x =
array([[146, 113, 115, 148, 145, 109, 136, 137, 146, 115, 123, 136],
       [112, 143, 141, 111, 111, 141, 121, 118, 111, 141, 122, 132],
       [114, 141, 148, 112, 117, 148, 111, 110, 121, 147, 123, 125],
       [141, 115, 111, 141, 140, 110, 137, 132, 128, 108, 130, 135],
       [120, 141, 114, 127, 110, 119, 144, 151, 121, 109, 144, 106],
       [117, 141, 110, 126, 111, 119, 143, 151, 121, 107, 143, 108],
       [144, 114, 135, 135, 148, 127, 123, 113, 142, 144, 119, 143],
       [110, 144, 145, 111, 112, 146, 112, 110, 117, 150, 122, 121],
       [136, 120, 110, 138, 138, 111, 140, 137, 126, 108, 138, 121],
       [146, 112, 117, 144, 145, 111, 137, 140, 133, 114, 137, 122],
       [139, 115, 142, 126, 137, 128, 114, 107, 134, 146, 113, 145],
       [119, 140, 114, 135, 116, 118, 145, 149, 120, 111, 140, 114],
       [121, 130, 147, 113, 127, 144, 115, 107, 124, 148, 116, 144],
       [109, 146, 135, 108, 112, 144, 117, 147, 113, 116, 145, 103],
       [116, 140, 147, 115, 119, 147, 110, 110, 119, 149, 116, 132]])
x[0, 0] => 146
x[13, 5] => 144
x[:, 6] => [136, 121, 111, 137, 144, 143, 123, 112, 140, 137, 114, 145, 115, 117, 110]
x[12, 1] => 130
x[8, 5] => 111
x[9, 5] => 111
x[1, 5] => 141
x[:, 2] => [115, 141, 148, 111, 114, 110, 135, 145, 110, 117, 142, 114, 147, 135, 147]
x[:, 7] => [137, 118, 110, 132, 151, 151, 113, 110, 137, 140, 107, 149, 107, 147, 110]
x[13, 3] => 108
x[10, 9] => 146
x[12, 7] => 107
x[:, 11] => [136, 132, 125, 135, 106, 108, 143, 121, 121, 122, 145, 114, 144, 103, 132]
x[:, 3] => [148, 111, 112, 141, 127, 126, 135, 111, 138, 144, 126, 135, 113, 108, 115]
x[11, 0] => 119
x[11, 9] => 111
x[14, 11] => 132
x[:, 4] => [145, 111, 117, 140, 110, 111, 148, 112, 138, 145, 137, 116, 127, 112, 119]
x[8, 7] => 137
x[:, 1] => [113, 143, 141, 115, 141, 141, 114, 144, 120, 112, 115, 140, 130, 146, 140]
x[4, 1] => 141
x[12, 3] => 113
x[9, 1] => 112
x[11, 11] => 114
x[13] => [109, 146, 135, 108, 112, 144, 117, 147, 113, 116, 145, 103]
x[:, 8] => [146, 111, 121, 128, 121, 121, 142, 117, 126, 133, 134, 120, 124, 113, 119]
x[5, 8] => 121
x[1, 1] => 143
x[7, 3] => 111
x[12, 2] => 147
x[:, 0] => [146, 112, 114, 141, 120, 117, 144, 110, 136, 146, 139, 119, 121, 109, 116]
x[12, 11] => 144
x[8, 8] => 126
x[6, 1] => 114
x[9, 11] => 122
x[11, 2] => 114

data =
[[117 134 105 117 123 140 122 142 134 133 117 133 122]
 [150 130 133 123 122 136 125 119 123 124 135 113 115]
 [116 134 107 118 121 140 120 142 132 133 118 132 124]
 [117 131 140 135 140 121 139 125 110 135 113 120 139]
 [116 128 140 134 141 123 138 122 112 136 114 121 138]
 [118 129 140 134 140 121 138 123 111 137 113 124 140]
 [136 127 113 116 133 124 121 132 139 133 150 135 112]
 [117 134 104 117 122 138 121 142 133 134 118 135 123]
 [152 130 134 120 121 138 125 118 122 127 139 113 114]
 [136 126 115 115 131 124 120 130 138 134 148 135 111]
 [136 121 146 137 141 127 122 121 119 110 129 125 132]
 [152 132 134 123 121 136 125 117 123 125 137 110 116]
 [128 143 125 126 119 147 136 126 121 139 124 113 135]
 [136 128 114 116 132 125 120 131 140 133 147 135 112]
 [112 119 124 133 117 112 133 135 132 129 110 137 132]
 [117 134 108 118 121 142 121 140 133 133 118 134 123]]
data[0][0] -> 117
data[7][6] -> 121
data[1] -> [150, 130, 133, 123, 122, 136, 125, 119, 123, 124, 135, 113, 115]
data[11][7] -> 117
data[4][6] -> 138
data[5] -> [118, 129, 140, 134, 140, 121, 138, 123, 111, 137, 113, 124, 140]
data[7] -> [117, 134, 104, 117, 122, 138, 121, 142, 133, 134, 118, 135, 123]
data[14][1] -> 119
data[12][3] -> 126
data[:, 11] -> [133, 113, 132, 120, 121, 124, 135, 135, 113, 135, 125, 110, 113, 135, 137, 134]
data[14][0] -> 112
data[11][12] -> 116
data[15] -> [117, 134, 108, 118, 121, 142, 121, 140, 133, 133, 118, 134, 123]
data[1][7] -> 119
data[:, 10] -> [117, 135, 118, 113, 114, 113, 150, 118, 139, 148, 129, 137, 124, 147, 110, 118]
data[10][12] -> 132
data[8][0] -> 152
data[15][8] -> 133
data[9][9] -> 134
data[4] -> [116, 128, 140, 134, 141, 123, 138, 122, 112, 136, 114, 121, 138]
data[10][5] -> 127
data[2][2] -> 107
data[12][7] -> 126
data[:, 3] -> [117, 123, 118, 135, 134, 134, 116, 117, 120, 115, 137, 123, 126, 116, 133, 118]
data[4][4] -> 141
data[8][12] -> 114
data[6] -> [136, 127, 113, 116, 133, 124, 121, 132, 139, 133, 150, 135, 112]
data[:, 4] -> [123, 122, 121, 140, 141, 140, 133, 122, 121, 131, 141, 121, 119, 132, 117, 121]
data[13][4] -> 132
data[5][2] -> 140
data[10][7] -> 121
data[8][5] -> 138
data[:, 5] -> [140, 136, 140, 121, 123, 121, 124, 138, 138, 124, 127, 136, 147, 125, 112, 142]
data[11][9] -> 125
data[2][5] -> 140
data[7][11] -> 135
data[14][11] -> 137
data[2][4] -> 121

m =
[[141 141 149 125 111 149 109]
 [122 141 103 150 139 106 155]
 [154 135 124 142 141 136 137]]
m[0][-7] -> 141
m[1][-6] -> 141
m[2][4] -> 141
m[-3][-3] -> 111
m[-2][-4] -> 150
m[-2][6] -> 155
m[0][1] -> 141
m[1][5] -> 106
m[-3][-2] -> 149

grid =
[[114 148 128 132 127 133 127 121]
 [126 114 154 124 142 128 139 112]
 [118 148 121 136 119 129 119 111]
 [131 110 126 132 131 125 123 109]
 [136 135 109 126 126 125 125 115]]
Rows and columns are counted from 0.
(0, 0) => 114
(3, 3) => 132
(3, 0) => 131
(1, 6) => 139
(3, 1) => 110
(0, 7) => 121
(4, 2) => 109
(3, 4) => 131
(1, 4) => 142
(4, 7) => 115
(0, 1) => 148
(2, 2) => 121
(3, 6) => 123
(0, 3) => 132
(3, 2) => 126

A = [134, 127, 103, 122, 153, 129, 129, 112, 128, 119]
A[-10] -> 134
A[4] -> 153
A[-7] -> 122
A[-1] -> 119
A[-4] -> 129

M =
[[147 149 105 108 152 110 113 112 149]
 [128 129 129 127 130 130 130 129 130]
 [128 126 127 130 126 126 127 127 126]
 [127 129 127 131 128 127 129 130 127]
 [147 117 121 110 122 143 152 113 108]]
M[0][0] => 147
M[2][0] => 128
M[0][4] => 152
M[1][6] => 130
M[:, 1] => [149, 129, 126, 129, 117]
M[0][3] => 108
M[4] => [147, 117, 121, 110, 122, 143, 152, 113, 108]
M[3][2] => 127
M[:, 7] => [112, 129, 127, 130, 113]
M[3][4] => 128
M[3] => [127, 129, 127, 131, 128, 127, 129, 130, 127]
M[1][1] => 129
M[2][6] => 127
M[4][3] => 110
M[2][7] => 127
M[:, 4] => [152, 130, 126, 128, 122]
